Below are the code and all the weights of a small trained network. Each question names an input and a target symbol and asks about switching units off, where a switched-off unit gives its printed mean instead of its output.

import numpy as np


def w(rows, s, z=0):
    codes = np.array(rows[::2]) - 128.0
    scale = np.full(codes.shape[1], s)
    scale[-1] = z or s
    return codes * scale


def norm(h):
    return h / np.sqrt((h * h).mean(-1, keepdims=True) + 1e-5)


def f(y):
    return y / 2 * (1 + np.tanh(0.7978845608 * (y + 0.044715 * y**3)))


def softmax(a):
    e = np.exp(a - a.max(-1, keepdims=True))
    return e / e.sum(-1, keepdims=True)


def log_softmax(a):
    a = a - a.max(-1, keepdims=True)
    return a - np.log(np.exp(a).sum(-1, keepdims=True))


def net(x, mask):
    ids = ['αβεζηθμξπφω'.index(c) for c in x.split()]
    T = len(ids)
    res = E[ids] + P[:T]
    u = 0
    for l in range(3):
        r = norm(res)
        for j in range(3):
            rows = slice(2 * j, 2 * j + 2)
            q, k, v = (r @ M[l][rows].T for M in (Q, K, V))
            z = softmax(np.where(np.tri(T) > 0, q @ k.T / 2**0.5, -1e9)) @ v
            o = O[l][rows]
            res = res + np.where(mask[u + j], z, o[:, -1]) @ o[:, :-1]
        u += 3
        y = f(norm(res) @ A[l][:, :-1].T + A[l][:, -1])
        res = res + np.where(mask[u : u + 4], y, B[l][:, -1]) @ B[l][:, :-1]
        u += 4
    return log_softmax(norm(res)[-1] @ U[:, :-1].T + U[:, -1])


Q, K, V, O, A, B = {}, {}, {}, {}, {}, {}
E = w([
[163,36,154,101,164,85,93,70],'α',
[86,94,252,48,125,143,133,124],'β',
[100,153,146,161,128,142,135,122],'ε',
[190,127,124,89,140,202,181,98],'ζ',
[112,172,166,147,66,127,81,71],'η',
[88,146,110,111,151,102,199,156],'θ',
[128,149,116,140,200,190,132,164],'μ',
[86,184,63,129,172,110,65,142],'ξ',
[139,111,61,155,129,130,60,104],'π',
[157,183,85,82,87,87,175,102],'φ',
[183,171,138,134,168,199,94,128],'ω',
],0.032)
P = w([
[45,216,97,101,168,98,90,6],'0',
[138,128,121,103,113,199,148,82],'1',
[144,133,115,149,102,155,114,171],'2',
[93,186,154,135,214,76,120,53],'3',
[130,104,143,120,115,197,148,89],'4',
[154,139,125,140,86,132,111,197],'5',
[132,175,151,171,226,51,148,66],'6',
[132,91,126,109,102,189,147,83],'7',
[164,166,92,147,85,130,126,202],'8',
],0.02)
Q[0] = w([
[70,190,106,153,135,100,171,254],'L0H1',
[82,135,129,64,87,52,114,90],'L0H1',
[141,54,148,75,86,202,205,73],'L0H2',
[160,175,111,145,164,47,111,84],'L0H2',
[158,80,58,152,237,141,83,138],'L0H3',
[184,106,116,112,147,240,177,83],'L0H3',
],0.06)
K[0] = w([
[9,205,89,157,122,124,220,185],'L0H1',
[85,99,103,98,44,22,149,97],'L0H1',
[163,7,252,64,142,114,110,113],'L0H2',
[187,180,54,78,99,119,128,79],'L0H2',
[183,3,44,201,180,175,101,173],'L0H3',
[141,57,145,125,79,255,158,148],'L0H3',
],0.05)
V[0] = w([
[49,143,119,80,116,194,108,176],'L0H1',
[125,140,138,143,211,58,177,139],'L0H1',
[87,106,239,7,135,128,60,206],'L0H2',
[60,226,105,144,58,238,145,159],'L0H2',
[131,128,174,128,180,72,137,91],'L0H3',
[150,39,156,121,130,126,111,145],'L0H3',
],0.016)
O[0] = w([
[120,129,103,182,171,121,140,190,134],'L0H1',
[77,99,106,3,121,115,96,130,142],'L0H1',
[184,144,166,86,190,151,124,116,16],'L0H2',
[131,165,207,218,140,65,97,216,238],'L0H2',
[115,208,139,69,148,132,149,128,132],'L0H3',
[189,72,146,105,177,120,113,119,2],'L0H3',
],0.011,0.0093)
A[0] = w([
[213,167,91,90,67,97,206,214,132],'L0N1',
[98,148,143,141,253,70,139,11,254],'L0N2',
[101,75,163,106,125,160,239,213,110],'L0N3',
[210,102,180,95,88,235,165,222,152],'L0N4',
],0.037,0.0069)
B[0] = w([
[146,109,123,171,53,138,230,210,251],'L0N1',
[69,143,134,237,178,21,137,36,249],'L0N2',
[149,31,241,90,103,62,135,132,172],'L0N3',
[43,88,150,178,106,252,202,80,202],'L0N4',
],0.023,0.018)
Q[1] = w([
[91,118,107,238,23,102,97,69],'L1H1',
[84,102,196,124,44,230,198,137],'L1H1',
[131,159,157,113,152,157,102,157],'L1H2',
[177,102,100,8,174,138,44,174],'L1H2',
[156,88,182,3,135,115,78,101],'L1H3',
[190,105,75,176,73,189,91,127],'L1H3',
],0.057)
K[1] = w([
[155,192,118,173,52,140,23,208],'L1H1',
[86,171,209,162,89,215,95,93],'L1H1',
[118,130,120,142,104,73,122,119],'L1H2',
[118,139,99,9,253,94,97,39],'L1H2',
[209,68,164,161,54,215,178,212],'L1H3',
[200,114,116,97,114,41,137,101],'L1H3',
],0.058)
V[1] = w([
[132,126,213,145,202,94,176,133],'L1H1',
[251,189,186,60,96,190,70,87],'L1H1',
[171,142,142,140,82,178,119,80],'L1H2',
[116,134,91,123,183,123,152,65],'L1H2',
[160,83,125,136,26,103,101,101],'L1H3',
[184,97,75,143,108,108,186,159],'L1H3',
],0.013)
O[1] = w([
[80,140,32,134,73,120,200,138,145],'L1H1',
[51,138,131,173,2,155,164,168,7],'L1H1',
[139,102,186,118,139,122,110,116,126],'L1H2',
[60,68,119,53,30,140,133,136,72],'L1H2',
[76,78,132,111,90,134,74,151,107],'L1H3',
[70,103,124,114,90,130,88,162,91],'L1H3',
],0.0086,0.018)
A[1] = w([
[174,42,102,151,136,188,137,161,155],'L1N1',
[117,195,41,73,229,170,82,231,4],'L1N2',
[139,214,138,132,75,254,84,129,181],'L1N3',
[65,141,154,113,203,210,97,189,141],'L1N4',
],0.041,0.0026)
B[1] = w([
[140,86,38,91,135,126,130,159,248],'L1N1',
[212,177,193,45,151,178,107,136,156],'L1N2',
[100,148,164,99,1,118,112,160,178],'L1N3',
[128,164,107,110,228,117,172,181,181],'L1N4',
],0.035,0.016)
Q[2] = w([
[176,96,95,82,136,160,216,255],'L2H1',
[198,140,155,182,163,69,49,151],'L2H1',
[94,113,167,189,66,86,146,104],'L2H2',
[173,143,232,140,97,21,76,120],'L2H2',
[136,40,162,159,170,111,18,84],'L2H3',
[50,131,120,210,186,72,106,190],'L2H3',
],0.06)
K[2] = w([
[72,72,93,80,164,209,205,106],'L2H1',
[95,141,150,85,170,107,96,104],'L2H1',
[99,68,116,139,107,139,174,158],'L2H2',
[158,138,1,136,24,116,138,154],'L2H2',
[137,106,171,142,217,159,47,94],'L2H3',
[46,151,110,162,146,103,93,116],'L2H3',
],0.065)
V[2] = w([
[53,145,110,119,169,250,60,105],'L2H1',
[141,4,193,191,67,139,126,48],'L2H1',
[67,94,119,122,111,243,71,181],'L2H2',
[124,57,232,28,180,155,164,112],'L2H2',
[160,107,50,85,163,105,167,56],'L2H3',
[11,160,188,90,143,148,123,114],'L2H3',
],0.015)
O[2] = w([
[29,137,66,134,129,113,161,183,46],'L2H1',
[87,90,147,150,85,127,182,35,137],'L2H1',
[86,90,144,151,129,254,127,144,11],'L2H2',
[134,115,187,33,151,109,213,169,60],'L2H2',
[166,146,82,183,148,93,95,111,172],'L2H3',
[24,39,105,138,144,114,96,202,99],'L2H3',
],0.0084,0.012)
A[2] = w([
[90,161,161,110,177,130,154,61,252],'L2N1',
[53,178,67,32,166,116,69,3,34],'L2N2',
[137,139,164,156,163,118,157,77,139],'L2N3',
[163,105,75,98,137,138,30,118,71],'L2N4',
],0.066,0.0039)
B[2] = w([
[164,214,143,88,127,131,206,81,244],'L2N1',
[54,170,4,4,131,44,36,29,252],'L2N2',
[109,140,175,178,167,131,141,165,242],'L2N3',
[147,112,163,164,169,194,25,88,152],'L2N4',
],0.044,0.037)
U = w([
[121,160,111,96,115,80,124,109,218],'α',
[130,180,187,164,142,130,194,109,76],'β',
[99,157,159,231,140,82,103,186,71],'ε',
[110,69,137,163,79,174,164,80,142],'ζ',
[127,166,184,159,23,134,98,131,73],'η',
[149,74,203,97,102,68,125,162,168],'θ',
[133,97,99,134,211,116,145,193,4],'μ',
[202,168,164,95,128,154,116,171,76],'ξ',
[177,112,135,182,111,158,79,123,229],'π',
[252,152,74,182,79,129,152,127,109],'φ',
[78,185,115,126,100,168,117,226,18],'ω',
],0.011,0.0038)

Each question gives the input, a string of symbols that net reads in full, and the target symbol t.
The units are the heads (2 rows each of Q, K, V and O) and the neurons (one row each of A and B). Each row of codes is followed by its name. A weight is (code - 128) times the scale printed after its matrix; where a second scale follows, it is the last column's (O, A, B and U).
mask holds one flag per unit, layer by layer, with each layer's heads first. A switched-off unit (its flag False) gives its mean, the last column of its rows in O or B, instead of its output. The means were averaged over made-up inputs and are rounded, as every weight is.
A unit's drop is (log p(t) with every unit on - log p(t) with that unit switched off) / (log p(t) with every unit on - log p(t) with every unit switched off).
The circuit of an input: a set's keep is (log p(t) with only the set's units on - log p(t) with every unit switched off) / (log p(t) with every unit on - log p(t) with every unit switched off). Starting from the 12 units with the biggest drops (on a tie, the unit counted first), units are removed one at a time, each time the one whose removal leaves the highest keep (on an exact tie, the one counted first), for as long as the keep stays at least 0.8.
units of the circuit, in order: the units of the circuit, biggest drop first
k most important neurons: the k neurons with the biggest drops, biggest first
heads that matter: for each layer, one digit per head in row order, 1 if its drop is at least 0.15 and else 0, layers parted by /
drop when u is switched off: that unit's drop, to one decimal
input φ ω ε ζ, target β: units of the circuit, in order : (L1N1 L2N3)
input ω ξ ζ θ ω ζ ω ξ β, target β: heads that matter : 010 / 000 / 000
input β ζ π π, target β: most important neuron : (L1N1)
input φ φ φ μ φ μ φ ξ, target ξ: heads that matter : 000 / 100 / 000
input β φ θ, target θ: units of the circuit, in order : (L0N3 L2N2 L2N1)
input ω φ θ φ ω ζ β θ, target β: 3 most important neurons : (L0N2 L0N3 L0N4)
input ω φ ω ξ θ θ φ, target β: heads that matter : 100 / 000 / 000
input ω μ ζ ε μ, target μ: units of the circuit, in order : (L0N2 L1N1 L2N2 L2N1)
input ξ θ φ φ ζ, target ζ: 2 most important neurons : (L0N4 L0N2)
input ω φ β ω π, target β: 2 most important neurons : (L0N4 L2N1)
input μ α η θ θ β φ η, target β: 2 most important neurons : (L0N4 L2N3)
input φ φ φ φ θ φ φ, target ε: 2 most important neurons : (L2N1 L2N2)
input φ η ε φ φ ζ ω ε, target ε: 3 most important neurons : (L2N2 L2N1 L1N1)
input α ε φ ζ η θ φ, target β: 2 most important neurons : (L2N2 L1N1)
input θ φ φ φ μ η π π ζ, target ζ: units of the circuit, in order : (L0N4)
input α φ ζ β β θ π ω ε, target ε: 3 most important neurons : (L2N2 L2N1 L0N4)
input ξ φ θ, target θ: 4 most important neurons : (L0N3 L2N2 L2N1 L0N2)
input ω α α ω φ π, target π: 2 most important neurons : (L2N4 L0N2)
input ε μ π β ω, target β: 3 most important neurons : (L0N4 L0N2 L2N2)
input ζ η ζ η, target β: units of the circuit, in order : (L2N2)
input θ μ η φ η, target η: 2 most important neurons : (L0N2 L1N3)
input α ω φ, target φ: 2 most important neurons : (L2N2 L2N3)
input ζ θ α η π θ φ θ ξ, target ξ: 2 most important neurons : (L1N2 L0N2)
input ε ε α ε φ ζ θ ε μ, target μ: drop when L1N1 is switched off : 0.2
input φ β θ θ μ ω η μ, target β: drop when L2N1 is switched off : 0.1
input π ζ ω ζ, target β: drop when L0H2 is switched off : 0.2
input φ η ω, target ω: drop when L2N4 is switched off : 0.0
